Below is a small trained network, with its code and all its weights. Each question gives an input and a target symbol and asks what happens when units are switched off, that is, made to give their printed mean instead of their output.

import numpy as np


def w(rows, s, z=0):
    codes = np.array(rows[::2]) - 128.0
    scale = np.full(codes.shape[1], s)
    scale[-1] = z or s
    return codes * scale


def norm(h):
    return h / np.sqrt((h * h).mean(-1, keepdims=True) + 1e-5)


def f(y):
    return np.maximum(y, 0)


def softmax(a):
    e = np.exp(a - a.max(-1, keepdims=True))
    return e / e.sum(-1, keepdims=True)


def log_softmax(a):
    a = a - a.max(-1, keepdims=True)
    return a - np.log(np.exp(a).sum(-1, keepdims=True))


def net(x, mask):
    ids = ['βγδεθμξπτφω'.index(c) for c in x.split()]
    T = len(ids)
    res = E[ids] + P[:T]
    r = norm(res)
    for j in range(2):
        rows = slice(4 * j, 4 * j + 4)
        q, k, v = (r @ M[0][rows].T for M in (Q, K, V))
        z = softmax(np.where(np.tri(T) > 0, q @ k.T / 4**0.5, -1e9)) @ v
        o = O[0][rows]
        res = res + np.where(mask[j], z, o[:, -1]) @ o[:, :-1]
    y = f(norm(res) @ A[0][:, :-1].T + A[0][:, -1])
    res = res + np.where(mask[2:6], y, B[0][:, -1]) @ B[0][:, :-1]
    return log_softmax(norm(res)[-1] @ U[:, :-1].T + U[:, -1])


Q, K, V, O, A, B = {}, {}, {}, {}, {}, {}
E = w([
[85,62,105,44],'β',
[133,91,99,167],'γ',
[129,127,116,144],'δ',
[113,33,162,59],'ε',
[155,151,154,68],'θ',
[177,122,106,161],'μ',
[169,116,88,152],'ξ',
[162,73,74,177],'π',
[50,61,155,101],'τ',
[178,114,249,159],'φ',
[137,108,86,138],'ω',
],0.0017)
P = w([
[35,248,168,135],'0',
[138,2,106,149],'1',
[181,28,72,145],'2',
[180,58,96,138],'3',
[206,83,97,141],'4',
[224,90,95,139],'5',
],0.00059)
Q[0] = w([
[79,125,186,78],'h1',
[104,186,191,98],'h1',
[87,185,207,77],'h1',
[180,62,57,189],'h1',
[120,181,54,253],'h2',
[80,136,226,35],'h2',
[184,4,97,53],'h2',
[190,94,36,243],'h2',
],0.0062)
K[0] = w([
[203,95,138,181],'h1',
[175,70,103,110],'h1',
[207,33,111,112],'h1',
[55,215,140,151],'h1',
[2,125,72,166],'h2',
[199,55,171,85],'h2',
[208,207,148,148],'h2',
[72,197,106,201],'h2',
],0.0063)
V[0] = w([
[103,160,69,156],'h1',
[135,140,102,52],'h1',
[181,109,88,115],'h1',
[146,203,121,154],'h1',
[220,140,90,63],'h2',
[203,193,110,63],'h2',
[101,152,181,2],'h2',
[60,113,26,106],'h2',
],0.004)
O[0] = w([
[156,200,88,99,192],'h1',
[102,51,51,125,85],'h1',
[32,141,102,148,47],'h1',
[161,171,98,167,135],'h1',
[173,70,67,142,54],'h2',
[170,86,27,192,41],'h2',
[228,195,88,141,6],'h2',
[95,154,81,3,182],'h2',
],0.0034,0.0012)
A[0] = w([
[33,166,201,93,250],'n1',
[112,23,144,162,195],'n2',
[16,201,42,254,74],'n3',
[94,93,106,228,74],'n4',
],0.0023,0.0015)
B[0] = w([
[192,77,50,215,253],'n1',
[114,217,117,169,221],'n2',
[4,252,102,232,150],'n3',
[143,214,183,24,150],'n4',
],0.0024,0.0023)
U = w([
[42,100,133,111,141],'β',
[224,59,201,26,10],'γ',
[218,252,142,109,246],'δ',
[51,199,38,185,69],'ε',
[61,30,122,158,64],'θ',
[78,199,109,211,41],'μ',
[236,89,2,209,254],'ξ',
[162,89,247,252,170],'π',
[61,189,233,46,178],'τ',
[118,177,31,12,92],'φ',
[86,57,54,98,80],'ω',
],0.0061,0.00097)

Each question gives the input, a string of symbols that net reads in full, and the target symbol t.
The units are the heads (4 rows each of Q, K, V and O) and the neurons (one row each of A and B). Each row of codes is followed by its name. A weight is (code - 128) times the scale printed after its matrix; where a second scale follows, it is the last column's (O, A, B and U).
mask holds one flag per unit, heads first, then neurons. A switched-off unit (its flag False) gives its mean, the last column of its rows in O or B, instead of its output. The means were averaged over made-up inputs and are rounded, as every weight is.
A unit's drop is (log p(t) with every unit on - log p(t) with that unit switched off) / (log p(t) with every unit on - log p(t) with every unit switched off).
The circuit of an input: a set's keep is (log p(t) with only the set's units on - log p(t) with every unit switched off) / (log p(t) with every unit on - log p(t) with every unit switched off). Starting from all 6 units, units are removed one at a time, each time the one whose removal leaves the highest keep (on an exact tie, the one counted first), for as long as the keep stays at least 0.8.
units of the circuit, in order: the units of the circuit, biggest drop first
which heads matter: for each layer, one digit per head in row order, 1 if its drop is at least 0.15 and else 0, layers parted by /
drop when u is switched off: that unit's drop, to one decimal
input φ β ω ε γ δ, target π: units of the circuit, in order : h1
input γ μ δ ξ ε μ, target τ: which heads matter : 01
input τ θ τ β θ ξ, target γ: units of the circuit, in order : h1, n1
input δ ω γ, target δ: units of the circuit, in order : h1, h2
input φ ε π, target π: which heads matter : 00
input ξ ω θ ω, target ε: which heads matter : 10
input τ ξ ε β γ, target γ: which heads matter : 11
input γ τ τ ξ γ, target τ: which heads matter : 01
input ξ β δ ε π μ, target ε: units of the circuit, in order : h1, h2, n3
input ε γ ω θ, target ξ: drop when h2 is switched off : 0.7
input δ ε π, target δ: drop when h1 is switched off : 0.9
input φ ω ξ δ ω ξ, target π: drop when n2 is switched off : 0.1
input φ ξ μ τ ξ, target π: drop when h1 is switched off : 0.2
input ω δ ε ξ μ ω, target φ: units of the circuit, in order : h2
